[[123 143 127 128 127 128 124 130]
 [124 144 127 127 127 128 123 127]
 [128 127 128 127 127 128 124 127]
 [124 150 126 128 127 128 119 127]
 [119 149 127 128 127 128 124 128]
 [128 124 128 128 127 128 124 127]]
=>
[[124 150 126 128 127 128 119 127]
 [119 149 127 128 127 128 124 128]
 [124 144 127 127 127 128 123 127]
 [123 143 127 128 127 128 124 130]
 [128 127 128 127 127 128 124 127]
 [128 124 128 128 127 128 124 127]]

[[142 100]
 [122 121]]
=>
[[122 121]
 [142 100]]

[[147 140 130 139 122 127 130 110 148]
 [141 116 126 115 140 130 147 147 115]
 [110 115 141 133 107 122 108 110 128]
 [150 148 121 111 121 115 116 139 117]
 [131 125 141 116 131 111 121 135 136]
 [110 109 139 149 135 131 136 146 129]
 [124 110 118 115 110 109 113 118 133]
 [135 107 128 118 150 150 107 134 121]
 [144 144 133 136 140 146 125 150 124]]
=>
[[150 148 121 111 121 115 116 139 117]
 [144 144 133 136 140 146 125 150 124]
 [147 140 130 139 122 127 130 110 148]
 [131 125 141 116 131 111 121 135 136]
 [141 116 126 115 140 130 147 147 115]
 [110 115 141 133 107 122 108 110 128]
 [124 110 118 115 110 109 113 118 133]
 [110 109 139 149 135 131 136 146 129]
 [135 107 128 118 150 150 107 134 121]]

[[147 126 133 135 129 130 129 127 127 128 107 128 133]
 [113 122 117 119 129 121 129 127 127 128 148 128 121]
 [121 131 117 128 131 119 132 152 129 128 133 123 131]
 [139 121 117 128 129 121 129 128 121 130 114 125 135]]
=>
[[121 131 117 128 131 119 132 152 129 128 133 123 131]
 [147 126 133 135 129 130 129 127 127 128 107 128 133]
 [113 122 117 119 129 121 129 127 127 128 148 128 121]
 [139 121 117 128 129 121 129 128 121 130 114 125 135]]

[[127 141 111 136 149 105 128 136 109 113 152]
 [109 126 106 114 123 147 118 144 116 125  99]
 [128 145 135 102 109 139 105 135 123 116 136]]
=>
[[128 145 135 102 109 139 105 135 123 116 136]
 [127 141 111 136 149 105 128 136 109 113 152]
 [109 126 106 114 123 147 118 144 116 125  99]]

[[138 104]
 [130 134]
 [137 106]]
=>
[[130 134]
 [137 106]
 [138 104]]
---
[[152 154 135]
 [127 129 127]]
=>
[[154 135]
 [129 127]]

[[131 114 125 125]
 [154 130 136 117]]
=>
[[114 125]
 [130 136]]

[[122 125 151 110 118]
 [148 124 128 111 126]]
=>
[[125 151]
 [124 128]]

[[104 108 110 148 109]
 [124 139 135 127 119]
 [110 112 105 153 113]]
=>
[[108 110]
 [139 135]]

[[149  99 137]
 [123 137 142]]
=>
[[ 99 137]
 [137 142]]

[[151 153 150 118 146]
 [106 107 108 137 110]
 [148 150 148 118 144]]
=>
[[153 150]
 [107 108]]

[[141 153 141 106]
 [153 131 148 114]
 [150 118 137 107]]
=>
[[153 141]
 [131 148]]

[[127 134 119 131 122]
 [152 125 104 120 118]
 [151 124 104 118 118]
 [127 133 119 129 122]
 [144 127 111 136 119]]
=>
[[134 119]
 [125 104]]

[[103 134 151 109]
 [125 128 126 129]
 [143 115  99 138]]
=>
[[134 151]
 [128 126]]
---
[[ 98 104 133 138 128 123 133 141 117]
 [131 127 114 137 126 129 120 129 123]
 [106 114 130 137 127 122 135 139 116]
 [101 107 134 138 128 124 132 140 116]
 [ 99 106 135 138 128 123 133 141 115]
 [132 142 117 134 125 120 138 135 119]
 [ 99 106 135 138 128 124 132 140 114]
 [131 123 114 138 126 133 113 126 124]
 [120 130 122 136 126 120 138 136 118]
 [128 122 116 139 126 132 114 126 122]]
=>
[[117 123 116 116 115 119 114 124 118 122]
 [141 129 139 140 141 135 140 126 136 126]
 [133 120 135 132 133 138 132 113 138 114]
 [123 129 122 124 123 120 124 133 120 132]
 [128 126 127 128 128 125 128 126 126 126]
 [138 137 137 138 138 134 138 138 136 139]
 [133 114 130 134 135 117 135 114 122 116]
 [104 127 114 107 106 142 106 123 130 122]
 [ 98 131 106 101  99 132  99 131 120 128]]

[[129 119]
 [135 109]
 [107 149]
 [107 149]
 [109 147]
 [106 150]
 [125 125]
 [127 121]
 [126 127]
 [135 112]
 [107 149]]
=>
[[119 109 149 149 147 150 125 121 127 112 149]
 [129 135 107 107 109 106 125 127 126 135 107]]

[[134 127 116 131 122 152 116 113 140 125 122 123 127]
 [134 125 119 136 121 147 129 112 132 120 121 125 129]
 [128 129 119 121 129 151 113 117 121 148 121 131 123]]
=>
[[127 129 123]
 [123 125 131]
 [122 121 121]
 [125 120 148]
 [140 132 121]
 [113 112 117]
 [116 129 113]
 [152 147 151]
 [122 121 129]
 [131 136 121]
 [116 119 119]
 [127 125 129]
 [134 134 128]]

[[124 118 126]
 [109 112 106]
 [137 149 135]
 [106 109 111]
 [124 128 127]
 [106 109 112]
 [105 109 112]
 [107 107 107]
 [139 142 129]]
=>
[[126 106 135 111 127 112 112 107 129]
 [118 112 149 109 128 109 109 107 142]
 [124 109 137 106 124 106 105 107 139]]

[[151 137 121 122]
 [112 110 146 114]
 [115 110 147 116]
 [108 109 147 111]
 [106 108 150 111]]
=>
[[122 114 116 111 111]
 [121 146 147 147 150]
 [137 110 110 109 108]
 [151 112 115 108 106]]

[[113 127 121]
 [131 103 131]
 [123 142 117]
 [122 137 120]
 [142 135 146]]
=>
[[121 131 117 120 146]
 [127 103 142 137 135]
 [113 131 123 122 142]]

[[106 126]
 [106 134]
 [110 147]
 [108 134]]
=>
[[126 134 147 134]
 [106 106 110 108]]
---
[[123 126 117]
 [104 109 141]
 [144 138 110]
 [138 144 119]
 [152 132 114]]
=>
[117 109 144]

[[135 131 124]
 [153 150 117]]
=>
[124 150]

[[128 119 138 116 114]
 [125 125 116 108 129]
 [124 136 131 126 149]
 [138 117 122 123 144]
 [131 133 124 150 125]]
=>
[114 108 131 117 131]

[[156 109 119]
 [143 101 119]
 [145 109 112]]
=>
[119 101 145]

[[123 109 137 104]
 [125 107 142 101]
 [123 139 107 145]
 [123 110 136 104]]
=>
[104 142 139 123]

[[138 140 121 142]
 [135 127 117 127]
 [149 144 114 130]]
=>
[142 117 144]

[[102 101 154 113]
 [113 104 154 105]
 [110 107 153 105]
 [127 133 119 142]]
=>
[113 154 107 127]
